Below is a small trained network, with its code and all its weights. Each question gives an input and a target symbol and asks what happens when units are switched off, that is, made to give their printed mean instead of their output.

import numpy as np


def w(rows, s, z=0):
    codes = np.array(rows[::2]) - 128.0
    scale = np.full(codes.shape[1], s)
    scale[-1] = z or s
    return codes * scale


def norm(h):
    return h / np.sqrt((h * h).mean(-1, keepdims=True) + 1e-5)


def f(y):
    return y / 2 * (1 + np.tanh(0.7978845608 * (y + 0.044715 * y**3)))


def softmax(a):
    e = np.exp(a - a.max(-1, keepdims=True))
    return e / e.sum(-1, keepdims=True)


def log_softmax(a):
    a = a - a.max(-1, keepdims=True)
    return a - np.log(np.exp(a).sum(-1, keepdims=True))


def net(x, mask):
    ids = ['ΔΘΛΦΩαεζημψ'.index(c) for c in x.split()]
    T = len(ids)
    res = E[ids] + P[:T]
    u = 0
    for l in range(3):
        q, k, v = (norm(res) @ M[l].T for M in (Q, K, V))
        z = softmax(np.where(np.tri(T) > 0, q @ k.T / 2**0.5, -1e9)) @ v
        res = res + np.where(mask[u], z, O[l][:, -1]) @ O[l][:, :-1]
        u += 1
        y = f(norm(res) @ A[l][:, :-1].T + A[l][:, -1])
        res = res + np.where(mask[u : u + 4], y, B[l][:, -1]) @ B[l][:, :-1]
        u += 4
    return log_softmax(norm(res)[-1] @ U[:, :-1].T + U[:, -1])


Q, K, V, O, A, B = {}, {}, {}, {}, {}, {}
E = w([
[119,157,190,67],'Δ',
[176,56,185,139],'Θ',
[122,164,94,124],'Λ',
[120,155,190,73],'Φ',
[105,161,94,134],'Ω',
[109,165,94,133],'α',
[84,96,102,2],'ε',
[77,118,96,163],'ζ',
[155,161,111,111],'η',
[103,125,182,169],'μ',
[139,181,132,136],'ψ',
],0.017)
P = w([
[2,189,219,38],'0',
[17,188,213,55],'1',
[41,185,204,71],'2',
[64,184,181,82],'3',
[84,180,169,94],'4',
[97,174,157,105],'5',
[113,170,145,113],'6',
[127,168,132,120],'7',
[139,163,127,130],'8',
[151,157,114,139],'9',
[164,153,109,148],'10',
[180,146,97,161],'11',
[188,143,94,170],'12',
[191,138,90,178],'13',
],0.005)
Q[0] = w([
[143,254,82,91],'L0H0',
[133,172,126,106],'L0H0',
],0.029)
K[0] = w([
[175,148,105,254],'L0H0',
[176,163,112,208],'L0H0',
],0.011)
V[0] = w([
[3,175,250,248],'L0H0',
[197,242,184,245],'L0H0',
],0.004)
O[0] = w([
[133,81,135,253,252],'L0H0',
[118,198,175,180,193],'L0H0',
],0.0075,0.0034)
A[0] = w([
[108,180,169,133,171],'L0N0',
[138,104,255,95,103],'L0N1',
[163,147,69,78,255],'L0N2',
[163,95,148,230,211],'L0N3',
],0.0092,0.0024)
B[0] = w([
[90,143,184,175,253],'L0N0',
[121,126,3,186,217],'L0N1',
[99,95,188,165,168],'L0N2',
[122,116,196,137,248],'L0N3',
],0.0069,0.0039)
Q[1] = w([
[154,87,12,97],'L1H0',
[70,172,150,195],'L1H0',
],0.011)
K[1] = w([
[8,2,163,160],'L1H0',
[231,207,132,193],'L1H0',
],0.0085)
V[1] = w([
[130,232,86,222],'L1H0',
[32,105,2,133],'L1H0',
],0.0054)
O[1] = w([
[2,136,91,110,254],'L1H0',
[169,172,30,162,105],'L1H0',
],0.0081,0.006)
A[1] = w([
[157,124,5,176,101],'L1N0',
[167,153,71,64,148],'L1N1',
[145,117,226,183,1],'L1N2',
[60,69,147,108,67],'L1N3',
],0.011,0.0072)
B[1] = w([
[75,76,201,105,211],'L1N0',
[190,177,135,254,123],'L1N1',
[82,134,21,147,144],'L1N2',
[239,131,132,82,252],'L1N3',
],0.0095,0.0013)
Q[2] = w([
[47,127,242,227],'L2H0',
[110,252,157,124],'L2H0',
],0.013)
K[2] = w([
[255,250,179,198],'L2H0',
[200,173,18,73],'L2H0',
],0.0099)
V[2] = w([
[158,58,76,82],'L2H0',
[89,2,90,67],'L2H0',
],0.0052)
O[2] = w([
[224,155,84,159,4],'L2H0',
[254,114,33,107,40],'L2H0',
],0.0067,0.0033)
A[2] = w([
[121,231,63,120,68],'L2N0',
[132,1,89,53,205],'L2N1',
[133,145,216,21,65],'L2N2',
[89,237,138,211,254],'L2N3',
],0.0098,0.0065)
B[2] = w([
[89,174,239,223,133],'L2N0',
[115,212,113,78,138],'L2N1',
[181,96,87,149,129],'L2N2',
[255,89,91,117,249],'L2N3',
],0.0079,0.016)
U = w([
[145,135,119,117,80],'Δ',
[157,56,178,9,119],'Θ',
[107,178,222,141,255],'Λ',
[118,163,84,114,125],'Φ',
[133,14,150,221,22],'Ω',
[86,198,72,157,130],'α',
[122,217,100,43,206],'ε',
[87,162,71,111,153],'ζ',
[155,98,119,79,56],'η',
[102,41,36,106,145],'μ',
[140,158,142,119,72],'ψ',
],0.014,0.0058)

Each question gives the input, a string of symbols that net reads in full, and the target symbol t.
The units are the heads (2 rows each of Q, K, V and O) and the neurons (one row each of A and B). Each row of codes is followed by its name. A weight is (code - 128) times the scale printed after its matrix; where a second scale follows, it is the last column's (O, A, B and U).
mask holds one flag per unit, layer by layer, with each layer's heads first. A switched-off unit (its flag False) gives its mean, the last column of its rows in O or B, instead of its output. The means were averaged over made-up inputs and are rounded, as every weight is.
A unit's drop is (log p(t) with every unit on - log p(t) with that unit switched off) / (log p(t) with every unit on - log p(t) with every unit switched off).
The circuit of an input: a set's keep is (log p(t) with only the set's units on - log p(t) with every unit switched off) / (log p(t) with every unit on - log p(t) with every unit switched off). Starting from the 12 units with the biggest drops (on a tie, the unit counted first), units are removed one at a time, each time the one whose removal leaves the highest keep (on an exact tie, the one counted first), for as long as the keep stays at least 0.8.
units of the circuit, in order: the units of the circuit, biggest drop first
unit that matters most: the unit with the biggest drop
k most important neurons: the k neurons with the biggest drops, biggest first
k most important neurons of layer l: the k neurons of layer l with the biggest drops, biggest first
input α ψ Λ Θ η Φ Ω, target Θ: 2 most important neurons of layer 1 -> [L1N2, L1N3]
input Λ η η Φ Λ α Θ α Λ μ Ω, target Ω: unit that matters most -> L0H0
input α μ Λ Λ Λ Θ ζ ψ μ α ζ Δ ψ Θ, target Λ: 3 most important neurons -> [L2N3, L2N1, L0N0]
input Λ ζ ζ Λ ψ μ Λ ζ μ α, target Ω: 2 most important neurons of layer 0 -> [L0N1, L0N3]
input μ Δ μ μ Δ, target Ω: units of the circuit, in order -> [L0H0, L0N1]
input η η Λ ζ ζ Λ, target μ: 3 most important neurons -> [L0N0, L1N1, L2N0]
input Λ ζ Λ μ Φ Ω μ ψ μ μ μ α, target Ω: units of the circuit, in order -> [L2N3, L2H0, L0N1]
input ψ Λ ζ μ Λ ζ Θ α, target μ: 2 most important neurons of layer 2 -> [L2N1, L2N3]
input μ ψ μ α Λ Λ Λ ζ μ Δ Φ μ ψ Ω, target Λ: units of the circuit, in order -> [L2H0, L0N1]
input Λ Λ Λ η ζ ζ η, target Θ: units of the circuit, in order -> [L1H0, L0N1]
input Λ ζ Λ ζ Ω ψ μ Λ Φ, target Ω: 2 most important neurons of layer 1 -> [L1N0, L1N3]
input α ψ ψ Λ Λ Λ Θ Δ, target ε: units of the circuit, in order -> [L0N1, L0H0]
input μ ψ ε, target ε: 2 most important neurons -> [L2N1, L2N3]
input μ μ η, target Ω: units of the circuit, in order -> [L0H0]
input Θ ζ ε Δ ζ ζ μ μ, target μ: units of the circuit, in order -> [L0N1, L0H0]
input Ω Δ ζ μ Θ Θ μ ε Θ μ Φ ε, target Ω: 3 most important neurons -> [L1N1, L0N0, L0N3]
input Λ μ Θ ψ μ ζ Φ Φ ζ η Ω, target Θ: units of the circuit, in order -> [L0N1, L1H0, L1N3]
input α Θ Φ μ Λ Φ Λ Λ Δ, target ε: units of the circuit, in order -> [L0H0, L0N1]
input Λ μ Λ Λ ψ Δ Θ Λ Θ Λ, target ε: 2 most important neurons of layer 1 -> [L1N0, L1N1]
input α ψ α, target Λ: units of the circuit, in order -> [L0N1]
input μ η η Θ ε ψ Λ Θ Θ, target Θ: 3 most important neurons -> [L2N1, L2N3, L1N0]
input ζ μ μ ζ μ μ μ ζ η Ω η α, target Θ: 2 most important neurons -> [L0N1, L0N2]
input ψ ψ ζ Θ ζ Ω ζ Λ, target μ: 2 most important neurons of layer 2 -> [L2N0, L2N1]
input Θ α ζ Θ, target μ: 2 most important neurons of layer 2 -> [L2N1, L2N3]
input Λ η Φ ζ Θ, target μ: 3 most important neurons of layer 2 -> [L2N1, L2N0, L2N3]
input ζ ζ ψ ψ Λ α ζ Φ, target μ: 2 most important neurons of layer 0 -> [L0N1, L0N3]
input μ Λ ε Ω α ζ Λ μ ζ Λ Θ, target Θ: 2 most important neurons of layer 2 -> [L2N1, L2N3]
input ζ ψ ζ, target Λ: 2 most important neurons of layer 0 -> [L0N1, L0N3]
input α ψ Θ μ Λ μ ζ Λ η μ Δ ζ Δ, target μ: 2 most important neurons -> [L0N1, L2N0]
input μ Λ μ Λ Ω ζ η α, target Θ: most important neuron -> [L0N1]
